Below is a small trained network, with its code and all its weights. Each question gives an input and a target symbol and asks what happens when units are switched off, that is, made to give their printed mean instead of their output.

import numpy as np


def w(rows, s, z=0):
    codes = np.array(rows[::2]) - 128.0
    scale = np.full(codes.shape[1], s)
    scale[-1] = z or s
    return codes * scale


def norm(h):
    return h / np.sqrt((h * h).mean(-1, keepdims=True) + 1e-5)


def f(y):
    return np.maximum(y, 0)


def softmax(a):
    e = np.exp(a - a.max(-1, keepdims=True))
    return e / e.sum(-1, keepdims=True)


def log_softmax(a):
    a = a - a.max(-1, keepdims=True)
    return a - np.log(np.exp(a).sum(-1, keepdims=True))


def net(x, mask):
    ids = ['ΔΘΣΩαγζλμπ'.index(c) for c in x.split()]
    T = len(ids)
    res = E[ids] + P[:T]
    u = 0
    for l in range(3):
        r = norm(res)
        for j in range(2):
            rows = slice(3 * j, 3 * j + 3)
            q, k, v = (r @ M[l][rows].T for M in (Q, K, V))
            z = softmax(np.where(np.tri(T) > 0, q @ k.T / 3**0.5, -1e9)) @ v
            o = O[l][rows]
            res = res + np.where(mask[u + j], z, o[:, -1]) @ o[:, :-1]
        u += 2
        y = f(norm(res) @ A[l][:, :-1].T + A[l][:, -1])
        res = res + np.where(mask[u : u + 4], y, B[l][:, -1]) @ B[l][:, :-1]
        u += 4
    return log_softmax(norm(res)[-1] @ U[:, :-1].T + U[:, -1])


Q, K, V, O, A, B = {}, {}, {}, {}, {}, {}
E = w([
[118,182,105,243,17,200,61,199],'Δ',
[92,122,138,126,92,97,113,64],'Θ',
[68,123,128,166,114,96,141,81],'Σ',
[118,172,115,173,213,99,116,150],'Ω',
[148,93,164,69,161,232,50,74],'α',
[139,136,184,136,156,123,147,135],'γ',
[202,252,162,104,106,125,129,152],'ζ',
[132,73,145,201,119,95,95,102],'λ',
[99,158,166,157,116,96,154,67],'μ',
[43,112,163,136,107,79,126,111],'π',
],0.023)
P = w([
[196,84,3,103,159,123,131,184],'0',
[27,171,214,134,154,139,99,107],'1',
[82,166,200,140,145,132,77,84],'2',
[34,173,169,153,125,126,106,88],'3',
[63,232,198,143,114,126,97,83],'4',
[47,198,178,142,118,113,93,68],'5',
[50,182,161,113,90,130,95,77],'6',
[69,193,185,147,85,111,83,55],'7',
],0.011)
Q[0] = w([
[112,120,156,167,176,73,127,122],'0.h1',
[132,134,72,140,161,146,134,140],'0.h1',
[125,156,253,129,17,168,94,69],'0.h1',
[87,98,203,144,53,111,140,66],'0.h2',
[109,175,135,199,121,95,128,128],'0.h2',
[82,92,171,147,157,57,175,95],'0.h2',
],0.054)
K[0] = w([
[128,137,93,146,175,104,99,112],'0.h1',
[122,153,139,129,150,174,119,171],'0.h1',
[85,2,92,128,46,94,170,75],'0.h1',
[144,100,46,126,60,95,195,159],'0.h2',
[142,208,120,173,104,86,121,157],'0.h2',
[137,92,108,184,141,64,184,158],'0.h2',
],0.047)
V[0] = w([
[117,38,157,120,84,161,188,111],'0.h1',
[105,166,179,152,111,114,99,110],'0.h1',
[108,159,94,153,176,112,52,80],'0.h1',
[88,149,127,240,166,105,106,244],'0.h2',
[127,148,78,88,183,101,233,224],'0.h2',
[130,2,131,39,137,115,91,241],'0.h2',
],0.026)
O[0] = w([
[187,72,141,102,67,105,96,123,128],'0.h1',
[71,135,153,101,105,125,85,131,176],'0.h1',
[87,134,108,153,123,86,154,113,200],'0.h1',
[118,218,63,192,136,132,147,51,252],'0.h2',
[78,164,56,78,143,38,96,140,80],'0.h2',
[160,53,68,158,100,110,4,38,83],'0.h2',
],0.018,0.027)
A[0] = w([
[131,151,152,88,174,46,173,145,165],'0.n1',
[211,78,166,82,123,238,185,149,42],'0.n2',
[151,178,127,164,55,199,183,204,3],'0.n3',
[232,169,160,5,217,93,150,108,18],'0.n4',
],0.034,0.0021)
B[0] = w([
[109,63,90,78,104,159,188,98,164],'0.n1',
[87,81,180,113,253,199,135,170,187],'0.n2',
[81,185,181,175,28,91,90,135,252],'0.n3',
[237,201,134,45,93,115,158,117,139],'0.n4',
],0.026,0.03)
Q[1] = w([
[146,225,119,168,49,120,84,153],'1.h1',
[156,121,188,202,75,111,109,128],'1.h1',
[151,205,2,171,137,123,142,42],'1.h1',
[181,121,98,161,138,164,63,126],'1.h2',
[92,33,132,91,109,107,88,48],'1.h2',
[133,31,141,81,243,156,102,181],'1.h2',
],0.041)
K[1] = w([
[128,246,158,151,143,126,114,81],'1.h1',
[142,224,121,167,136,183,151,191],'1.h1',
[2,185,122,101,120,35,216,79],'1.h1',
[187,139,188,94,154,165,92,83],'1.h2',
[179,26,80,46,145,81,134,122],'1.h2',
[132,68,195,87,229,165,198,145],'1.h2',
],0.04)
V[1] = w([
[182,91,42,180,129,179,182,172],'1.h1',
[161,103,84,128,85,181,86,162],'1.h1',
[154,42,59,110,126,132,175,135],'1.h1',
[156,205,176,100,185,54,111,42],'1.h2',
[237,112,110,169,47,153,140,55],'1.h2',
[4,45,142,170,54,88,177,68],'1.h2',
],0.024)
O[1] = w([
[154,117,119,189,84,124,172,116,67],'1.h1',
[141,93,173,131,104,84,132,149,75],'1.h1',
[228,156,115,181,79,126,109,123,3],'1.h1',
[93,127,96,53,96,132,117,234,156],'1.h2',
[156,139,203,42,185,26,174,72,164],'1.h2',
[147,11,119,74,128,254,89,22,234],'1.h2',
],0.014,0.023)
A[1] = w([
[171,204,182,30,78,114,166,163,102],'1.n1',
[98,127,133,228,3,154,82,156,3],'1.n2',
[167,135,82,120,139,55,72,202,55],'1.n3',
[129,142,45,173,145,62,124,206,74],'1.n4',
],0.044,0.0038)
B[1] = w([
[75,115,161,64,37,71,141,202,200],'1.n1',
[92,199,212,157,56,231,61,74,253],'1.n2',
[78,190,180,101,145,162,41,120,144],'1.n3',
[183,157,67,161,131,143,118,253,142],'1.n4',
],0.032,0.027)
Q[2] = w([
[119,153,119,75,92,130,144,204],'2.h1',
[153,168,223,188,86,138,129,104],'2.h1',
[77,227,96,169,76,118,147,66],'2.h1',
[226,111,91,119,95,176,88,152],'2.h2',
[91,85,3,81,146,100,112,70],'2.h2',
[198,109,132,111,167,101,135,158],'2.h2',
],0.045)
K[2] = w([
[106,188,158,54,123,139,164,188],'2.h1',
[12,82,206,128,183,158,168,59],'2.h1',
[25,164,8,136,163,89,158,121],'2.h1',
[68,90,120,97,208,83,222,178],'2.h2',
[233,112,1,105,126,101,136,152],'2.h2',
[75,145,112,98,203,188,174,117],'2.h2',
],0.035)
V[2] = w([
[150,87,96,66,123,49,59,80],'2.h1',
[92,192,117,163,176,3,236,105],'2.h1',
[31,71,191,86,229,38,193,82],'2.h1',
[132,174,241,43,153,58,22,98],'2.h2',
[252,239,172,184,125,137,218,158],'2.h2',
[109,130,139,83,98,249,103,88],'2.h2',
],0.029)
O[2] = w([
[132,88,150,153,64,39,87,127,122],'2.h1',
[4,179,93,147,137,111,149,65,114],'2.h1',
[50,165,138,219,132,39,214,113,163],'2.h1',
[43,116,93,236,96,201,164,196,224],'2.h2',
[37,146,197,45,221,163,133,123,102],'2.h2',
[174,211,82,127,78,178,196,150,253],'2.h2',
],0.021,0.034)
A[2] = w([
[199,149,104,84,119,125,125,205,121],'2.n1',
[117,63,160,107,156,154,123,127,25],'2.n2',
[194,68,187,177,255,171,179,214,87],'2.n3',
[122,98,201,147,188,38,128,93,3],'2.n4',
],0.059,0.0062)
B[2] = w([
[56,155,156,177,135,105,199,118,178],'2.n1',
[102,77,147,163,134,129,124,143,169],'2.n2',
[202,86,164,130,254,149,157,184,249],'2.n3',
[75,159,238,142,118,99,118,105,161],'2.n4',
],0.043,0.019)
U = w([
[76,182,17,217,230,112,233,71,82],'Δ',
[171,114,160,166,231,126,178,169,230],'Θ',
[212,117,131,109,110,125,212,34,153],'Σ',
[141,145,93,52,176,87,70,85,236],'Ω',
[168,175,163,127,110,243,99,115,123],'α',
[90,196,100,153,183,77,24,225,66],'γ',
[43,2,113,137,139,159,135,80,1],'ζ',
[105,125,250,170,165,31,98,69,108],'λ',
[112,101,126,29,92,46,203,223,124],'μ',
[170,89,75,232,92,65,106,142,182],'π',
],0.0069,0.0032)

Each question gives the input, a string of symbols that net reads in full, and the target symbol t.
The units are the heads (3 rows each of Q, K, V and O) and the neurons (one row each of A and B). Each row of codes is followed by its name. A weight is (code - 128) times the scale printed after its matrix; where a second scale follows, it is the last column's (O, A, B and U).
mask holds one flag per unit, layer by layer, with each layer's heads first. A switched-off unit (its flag False) gives its mean, the last column of its rows in O or B, instead of its output. The means were averaged over made-up inputs and are rounded, as every weight is.
A unit's drop is (log p(t) with every unit on - log p(t) with that unit switched off) / (log p(t) with every unit on - log p(t) with every unit switched off).
The circuit of an input: a set's keep is (log p(t) with only the set's units on - log p(t) with every unit switched off) / (log p(t) with every unit on - log p(t) with every unit switched off). Starting from the 12 units with the biggest drops (on a tie, the unit counted first), units are removed one at a time, each time the one whose removal leaves the highest keep (on an exact tie, the one counted first), for as long as the keep stays at least 0.8.
circuit, biggest first: the units of the circuit, biggest drop first
most important unit: the unit with the biggest drop
k most important neurons: the k neurons with the biggest drops, biggest first
k most important neurons of layer l: the k neurons of layer l with the biggest drops, biggest first
heads that matter: for each layer, one digit per head in row order, 1 if its drop is at least 0.15 and else 0, layers parted by /
input Σ Δ Ω Δ Δ γ, target Σ: most important unit : 0.h2
input π μ π Σ, target π: 2 most important neurons : [1.n2, 0.n3]
input Δ Δ Δ Δ Δ π, target Δ: 2 most important neurons : [0.n3, 1.n2]
input μ Δ γ, target μ: 2 most important neurons : [1.n1, 0.n4]
input γ μ λ ζ μ λ, target γ: circuit, biggest first : [0.h2, 1.n4, 1.h2, 0.h1]
input λ Θ π λ α μ, target λ: 3 most important neurons : [1.n2, 0.n3, 2.n4]
input ζ π π, target ζ: 3 most important neurons of layer 0 : [0.n4, 0.n3, 0.n1]
input π Ω μ α π μ λ, target π: 2 most important neurons : [1.n2, 0.n3]
input Σ Δ Δ Δ Σ α μ π, target Σ: heads that matter : 01 / 01 / 01
input ζ γ Δ Δ Δ μ, target ζ: heads that matter : 11 / 01 / 01
input Δ α π π Σ, target Δ: circuit, biggest first : [0.n3, 1.n2, 0.h2]
input Θ Δ Θ, target Θ: heads that matter : 01 / 00 / 00
input Δ α Σ Ω μ μ Θ, target Δ: circuit, biggest first : [0.n3, 1.n2, 2.h1]
input γ Δ μ Σ, target γ: most important neuron of layer 0 : [0.n3]
input Δ Σ Δ Δ π Δ Δ λ, target Δ: 2 most important neurons of layer 1 : [1.n2, 1.n1]
input μ Θ Ω, target Δ: heads that matter : 10 / 00 / 00
input π Δ Δ π Ω Θ, target π: 2 most important neurons : [0.n3, 1.n2]
input Δ ζ Ω Σ Δ λ λ γ, target Δ: heads that matter : 00 / 00 / 00
input Ω Δ α λ Θ ζ, target μ: 2 most important neurons : [1.n1, 0.n4]
input μ μ ζ, target μ: 2 most important neurons of layer 1 : [1.n1, 1.n2]
input γ α Δ α Σ Θ, target γ: most important unit : 0.h2
input γ Δ π Ω π, target γ: 2 most important neurons : [1.n4, 0.n3]
input ζ Δ Δ Σ α Δ Ω Θ, target ζ: 3 most important neurons of layer 0 : [0.n4, 0.n3, 0.n1]
input λ Δ Θ, target λ: heads that matter : 01 / 01 / 00
input π π Ω π α, target Θ: heads that matter : 01 / 00 / 00
